Each name stands for a flat space through zero: a line, a plane or more. A row that begins with a name and a colon came from that space; any other row is followed by the name of the space it lies nearest, among the names in its block.
j754_j781: [-11  27  -6 -29  -5  -8  17  12  17  28  18   6  14  42 -10  14  10 -17
 -40  21  27  -6 -25 -14 -27]
j61_j658: [-31 -10  22  17   9  -7  -2  -3  -1  -7 -37 -10 -22  11   3  -6   8 -12
 -29  36  -3 -31  14 -17  -4]
j993_j821: [-25 -23  18   6 -15  10  46  -5  10   8 -22  15 -22 -49 -17   6  31   1
  29 -19 -23  24 -16 -29   2]
j282_j403: [-31 -43  17  26  32   1  38   3   7 -11  20   3 -13  47 -57 -45  11  69
  -9  15 -27  38 -61  -3  23]
j402_j648: [-42  -1  19 -23 -34 -17  27  10   8  39  17  19  -5  33  11 -30   1  41
  16   2  44  26 -11 -30 -36]
j993_j821: [-27  15  10  32 -21  16 -31 -36  52  13  23 -12   8  34   5  -5 -26 -27
  -7  21  41 -59  21  -1 -12]
j517_j563: [  1  13  41  14 -25 -45 -15  26  18 -46 -14  24  40 -12   6  -9  23  40
 -12 -17  10 -27 -40  14  22]
j598_j837: [ -7 -10 -25  58   3 -19  31  16   1   5  28 -19  14  53   4  30 -68  37
 -46  -6  28   8 -25 -15  18]
[-10  -3 -18  -3  38  -9   8 -22  12 -14  -2 -15  -7  13 -23 -11  24  21
 -17  11  18   2  -3 -13 -13] -> j402_j648
[ 10   1  -4 -66   7  26  16 -17  10  27 -40  13   5  -7  12  -4   3 -19
 -52   7   5 -33  46 -52 -10] -> j517_j563
j29_j664: [  8  -6 -16  19   0  -5   9 -28 -50 -16   0 -12   3   0 -20  34  -5 -16
 -15  44 -41  33  11 -29 -32]
j654_j445: [-15 -34  -6  -8  -7  -2  27 -10  -3  14  -4  14 -17  10   1  16  14 -15
  15 -16  31  33  27 -13   5]
[ -7  21 -44  19 -40  15  30  17  -7  20 -19  -4 -49 -18  -4  20 -22 -17
  -9  21 -52 -13  28 -16 -17] -> j29_j664
j220_j237: [-61   8   2  35  34   5 -49 -39  -2  55  21  -9  33  -5  20  -6  18   9
 -34 -68 -18  11 -34  27 -39]
[  1  19 -18 -15  16  -4 -35   3  -8  -7   1  -7  10  34  17 -11 -15   8
 -13   9   7 -15  11  31  -9] -> j993_j821
j832_j545: [ 12   9  36   8  21 -25 -19 -36 -33  -9   3  16   6   4   2 -12   9  21
 -31 -26  40  31  -1 -22  14]
j592_j287: [ -3  -6   5  25 -31  20 -22  -4   6  11 -15  -7   9   3   4  27 -15  11
 -18  10  17   0 -15  17 -19]
j517_j563: [  1  22  32 -19 -56  14 -17 -29  -4  22  24 -29  34  20  -6 -31  14  59
 -21 -13  11  28 -55   7   8]
j754_j781: [ 42 -16  20 -10 -15 -13   7  12   6  25 -20 -10 -14 -40  31 -25  -7 -14
 -21   9  18  -3   1  25 -11]
[-34 -10 -22   9 -12 -38  11  22  -5  32   7  18 -12  56  16 -11  22   5
   1  -8  17  -7 -50   6 -32] -> j754_j781

Each name stands for a flat space through zero: a line, a plane or more. A row that begins with a name and a colon came from that space; any other row is followed by the name of the space it lies nearest, among the names in its block.
j379-j344: [-37  10  22 -20  -9  21  10   9  25 -11  -5 -11  -7  25  26 -26  60  29
  -6  17 -37  11  12  -9  -3]
j710-j82: [-21  19  67 -22  30 -11 -17   8 -27  11  10  18 -44  12  -9  -7 -49   7
 -31  12 -28  18   0  35  -7]
j841-j249: [ 25   0  32  18  -9   4   5 -31  -8 -14  -7  15   4 -17 -12   8 -21  21
  -9 -31 -23  42  -4 -10  -3]
j671-j722: [-17  14  -6  22   4  -3 -11  12 -10   7 -12  33 -13 -17   4  17  19  10
  15  14 -20  37  32  32  -2]
[ 45   7 -27 -57   3  -3 -13  -2  40  18  22  17  22  -1   4  38  21   2
  17 -10  24  -5  41  -1  -8] -> j379-j344
[ 27  46   1 -16 -30  16 -19 -47  34 -19 -22  -7 -17   1  15  12  70  19
  29   8  30 -30  14  15  23] -> j671-j722
j379-j344: [-15  27  33 -20 -23  26  -3   6  77  13  31  11   7  -6  36 -11  26  14
 -34 -19 -28  -3  36 -20  33]
[-27 -30   4 -39  18  47  28  22 -25   1  -1 -12  -3 -12 -24 -14 -71  -3
 -30   9   4  -4   8 -26   8] -> j671-j722
j710-j82: [ 11   3 -46  13 -43  25   4  -2  23 -12 -11  -9  47  21   4   2  20  23
  16  11  20 -28  17 -26  -7]
[-19 -27  -1  15  -9 -21  -9  11   0  13   4 -12  17  26  17  14  30   9
   2  14   4  -6  -2  46  -3] -> j841-j249
j459-j331: [ 35  -3 -11  -2  -2 -51 -71  74   0 -21  22  39  -6  39 -35 -34 -56   3
   3  54 -22 -28  34  21  20]
[  3  -3   7  -3  23 -25  58   8  36   2  46 -12 -60  -2  24   8  -4   0
 -33  27   5   4  32  34 -19] -> j379-j344
j459-j331: [ 51 -24  -9 -26  11  39 -23  76  -3 -30  -1  -8  -4  18   2  17 -24  12
  36  11  51  -6 -31   0  28]
[  0   8 -10  -4  10 -56 -19  32  36  25   9  24  -3  -3 -44 -19 -29  -1
 -13  -6 -21 -16  12 -45   4] -> j459-j331
j401-j729: [-10 -17  18   6  14  11  12  34 -16 -24  19  13  47  35 -20   6  17   8
  43  50   5  18  -3  -9 -28]
[-10   1  23 -18  49 -29  38 -20 -13  -7 -24 -10  30   2   0 -21   4  26
  24 -49  -2  23  31  -4  25] -> j459-j331
[  0  -2  -4  21 -11  20  12  -6  22  -8  10   0  13 -14  12  20   8 -11
 -12   2  28 -18  19  18  15] -> j841-j249
[  4  14  59  16 -14  -2 -23  16  33  16  -4  33 -12   8  43  57  -6  34
  17 -24 -26  23  25  -8  44] -> j671-j722
j671-j722: [  3  14  32 -50  -5   2 -25 -15  31  14  24  -5 -15  48   9  19 -45 -53
   5   7  19   3   5 -30  -9]
[-27 -17  -9  -6 -47  23  11 -24  26  26  26 -22   2  -3  22 -19   7 -16
   6  30  -2  -4  15  -6 -67] -> j459-j331
[-13 -48  54  56 -44  37 -11 -49  -5 -54  72 -49 -21  -8  -3  40 -10 -17
  51 -30  11 -45 -21 -29  23] -> j841-j249
[  2  38  -4  12 -11 -14  -5 -17  15  11 -12 -22  10  30  -3  -9  -6   8
  24  18  15  13  13  -1 -25] -> j710-j82
[ 25 -23  21 -15  29 -10   1 -16  48  18   4  19  21 -36   0   8  29 -10
  10  27   7  -6  48  -4 -37] -> j459-j331
[ -8   7  -1 -27   6  17  11   5  -3  -2  54  22 -34  40 -14   8 -50  14
  45 -31  22 -12  13 -24  15] -> j401-j729
[ -1  42 -22 -20  46 -35  -7 -13 -23 -11 -11 -11 -13  20 -15  12 -13  21
   2 -16 -13  32 -33 -22 -46] -> j841-j249
[ -46   70 -100  -16   40  -24    7   39  -48   25   21  -24   56  -69
    2   -5  -83  -35  -94   -9   31  -74  -42  -33  -24] -> j841-j249
[ 27 -13 -27  16 -12  34  16   2 -12  -7 -21   5  15 -11  11  -4  25 -27
  -3 -22  18 -36 -29  11  -4] -> j710-j82
[  6 -11 -21 -46  -5  11  15 -49  -7 -40  -9 -60 -15  -2 -21 -15  27 -16
 -17   8  12 -73 -18 -34 -12] -> j671-j722
[ 22 -32   6 -27 -49   6  28  36 -25 -13  52  -4 -28  20 -12 -34   6 -12
  15  36   2  31  71  -2  24] -> j379-j344
j841-j249: [-19  13 -15  18   2 -41  -4 -21  -6 -15  11 -16 -33  33 -12  -6  31  34
  21   4 -10  31 -13  11 -37]
[ 33  25 -10 -15   8 -41 -22  59 -35  -6 -20  16  -4  51  -9  -4 -20  18
 -12  33  -1  15  -6  -6  37] -> j459-j331
[-26  33 -32   7  36   0  26   3 -19  11   6  -5 -58  30  -7   1 -23   4
  17 -14  10  26  34  17  12] -> j401-j729
[ 13 -19   3  -8 -40  20  28 -20 -11  -3 -79  43  11 -27   5 -41 -53 -27
  -1 -10 -17  43  25 -36  30] -> j841-j249
[ 11 -26   6 -15  -4 -38  -8   3  32  20  14  19   4 -17 -10 -48  16  -9
   1  -9 -34 -14  42 -33 -33] -> j459-j331
[  5 -20 -21  16  23   3  15   3 -45   0 -16   9  18 -24 -13  -5  14  19
 -16  -6  -3   9  -3  18 -30] -> j671-j722
[ 29  14  -2 -46 -18 -22   5 -44  39 -53  -8 -50 -15 -12  -5  22  51   9
  43  16  79 -10   8 -51 -17] -> j671-j722
[ 23  -5 -32  16  -9 -45  13  12 -12   4 -10  36  12   6 -35 -19  15  12
  21  11   4  42  59  40 -33] -> j671-j722
[-22  25 -13  34 -31  -8 -43 -10 -14  12  34  21 -32   3  -7  12 -45  -7
 -18  14 -19   8 -29  12  -3] -> j459-j331
[  4  12 -13  25 -25   5 -17 -47   6  38  -3  17  16 -15 -11  -6  -4   4
 -27 -53 -22  55  -7 -34  28] -> j459-j331
[ -6  -1 -54  11   3 -18  -4  22 -22   8  30 -24   3 -13  20  28  20 -25
 -43  25  25 -47 -25   4 -21] -> j841-j249
[ 17 -17  23   6  21 -26   5  51  30   5   6  14  -5   6  -2   4   5  -3
  19  23  10 -47  23  17 -29] -> j459-j331
[-26  29  17 -34  27 -34  12 -44   3  -6  -5   0 -41  -2  47 -28  11  35
 -54  62 -36 -15  -1  14  35] -> j379-j344
[ -6  13  -3  -9  28 -21 -14  31   2  16 -20  26 -14  29  -4   3  45  32
  -4   3  -5  28  13  30 -18] -> j841-j249
[-11 -28  23  -8 -23  32 -27  32  26  -7  -1  -7   2  16   9 -16 -14 -31
 -32   1  12  -2  52  10 -15] -> j379-j344
j401-j729: [-12 -26   0   4  -6 -19  13  -9  31  -8  15  37  13 -23  15  14  -3 -20
 -28  10 -12   9   1  17 -22]
[-12  -5  -9 -17  -5   7  10  39 -16  -4 -24 -25 -12  62 -10  14 -29 -25
   7  14  -2 -13 -29   1  21] -> j459-j331
[ -2 -14  38 -11 -10  -3   4  20 -46  -1  -7  12 -46 -45  -9   1  -2 -28
 -18 -28  -6 -14 -36  40  32] -> j710-j82
[ 29  14  43 -47 -36  20 -51   1 -18  -2 -26  49  33  10 -21  -2   6   3
  -1 -13 -15  19  32 -26  35] -> j379-j344
[-63  -2  20  10   3  20  43 -42  -3 -37 -23 -62  -7  35   7 -21  -8 -11
  20 -30 -41 -39  -9 -46  20] -> j459-j331
[-22 -40   3 -13  23  24  40 -20 -13 -35 -31  -5   5 -64 -31   1  -3  61
 -25  -1 -15 -13  16 -17  -3] -> j671-j722
[  6   9  15  14   3 -11   7  -9  -8  14   9  13  -5  -8  12  11  30  17
  41   6 -15  30  30 -13  14] -> j671-j722
[  1 -27  24  -4 -20 -23  -3 -15  27  21  10   3  12 -24   9   0  18 -16
 -45  14 -10   5  -2   2 -12] -> j401-j729
[ -9  -5 -29  -1  29  27  48  11 -42 -28 -10  14  -5 -87 -69 -20 -11  65
 -22  24 -19  25  53  -2   6] -> j671-j722
[-60  50  18 -26  48  -5  45 -47   8 -16  26  -9  -8  19  51  21  66  52
 -47  10 -25  -7  13 -41 -12] -> j379-j344
[-19 -16  -8  12  26   0   6   8 -35  28  27  17  13  -1  11  -9 -41  -3
  -1   7 -38   6   9 -14 -23] -> j671-j722
[ -7   0 -20  17 -17   1  -8  19  31 -26 -22 -15 -43 -24 -21 -11  31  -2
  -8 -19   6  12  -9  28  16] -> j671-j722
[-21  25  35 -33   7 -34 -43 -11  32  22  -2 -22 -13  10 -12   5 -26   2
  -7  57 -27  33   6  -5 -20] -> j710-j82
[-25  24  46 -17  50 -19 -21 -13 -14  18   1 -30 -17  22 -11   1 -35  10
   0  -1 -48  16  -3   5   5] -> j710-j82
[-10  11 -36   8  19 -20  -9   1  -6 -10  24 -12 -38   5  -3   4   5   9
 -12   7 -16  -6 -11 -12 -23] -> j841-j249
[-10   9 -20   7  49  26  15 -84  40  13  -6  30  44 -89  20  12  51  -5
   5 -58  18  20  15 -10  14] -> j459-j331
[  1 -22 -10  36   7  29  11  28  -1   4  15 -30  50  -5 -23  54  -7 -42
  33 -24  44   2 -15   2 -15] -> j379-j344
[  4  -8  14 -39  57  13  52  -8 -14 -16 -39  26  32   0 -14 -10  -6 -22
   6 -47  37 -38  18  -4   3] -> j459-j331
[  2  21  -7  14  41 -47 -31 -24   6 -25 -21  32  17 -21 -69 -30  -4  41
 -12 -82  20  50   2 -46  53] -> j459-j331
[  7  37   4  47  43 -24  14 -23  28  61 -12  11  10  -8 -21 -10  -1  18
  11   6   1 -40  22  77   7] -> j401-j729

Rows lie near named flat spaces through zero. A row that begins with a name and a colon came from that space; any other row is followed by the name of its block's space that it lies nearest.
j62-j426: [-42  -5  13   9  -7  11  -4 -65 -41 -32 -11 -35  41 -22 -26 -34  21   8
  21  -8  49 -18  22 -17 -20]
j405-j874: [-36  -5 -28  -3  -1 -22   5 -13 -19 -10 -17   3  20 -33  11  -9 -12  18
  -8  -7   3 -18  24   1  -7]
j98-j524: [-16 -15  21   7  38  27  -4  40 -48  -2 -15   5  -6  13  11  -3  -3  44
  18  -6  -7   4 -22   9   8]
j824-j275: [-28 -20  10   5 -21 -49  26  26  45  30  30  32  -8  24 -25  56  10  36
 -20  19  35  35  31  -4 -24]
j386-j744: [ 15 -20   5 -11 -11   4  -2  31  20  19   7 -26  -8 -10  29 -14  -3  -1
  -5 -13 -39 -24 -50 -16  48]
j83-j751: [ -7  -8   9  24 -15   9  -2 -10   2  20  46 -17  -3  -7   2  18  12   0
  27   8 -28  12  17  -9 -44]
j83-j751: [  6  31  12  71 -13  36  -2 -31   3   3  61 -37  14 -17 -11   6  34 -20
  45  17 -83   8 -46  -2 -33]
j653-j937: [-11  -4  -1   7  19   1  -3  -4 -13  -2   0  -5 -17 -24  12   3  -1 -21
  -9  -1  24 -12   0   2   9]
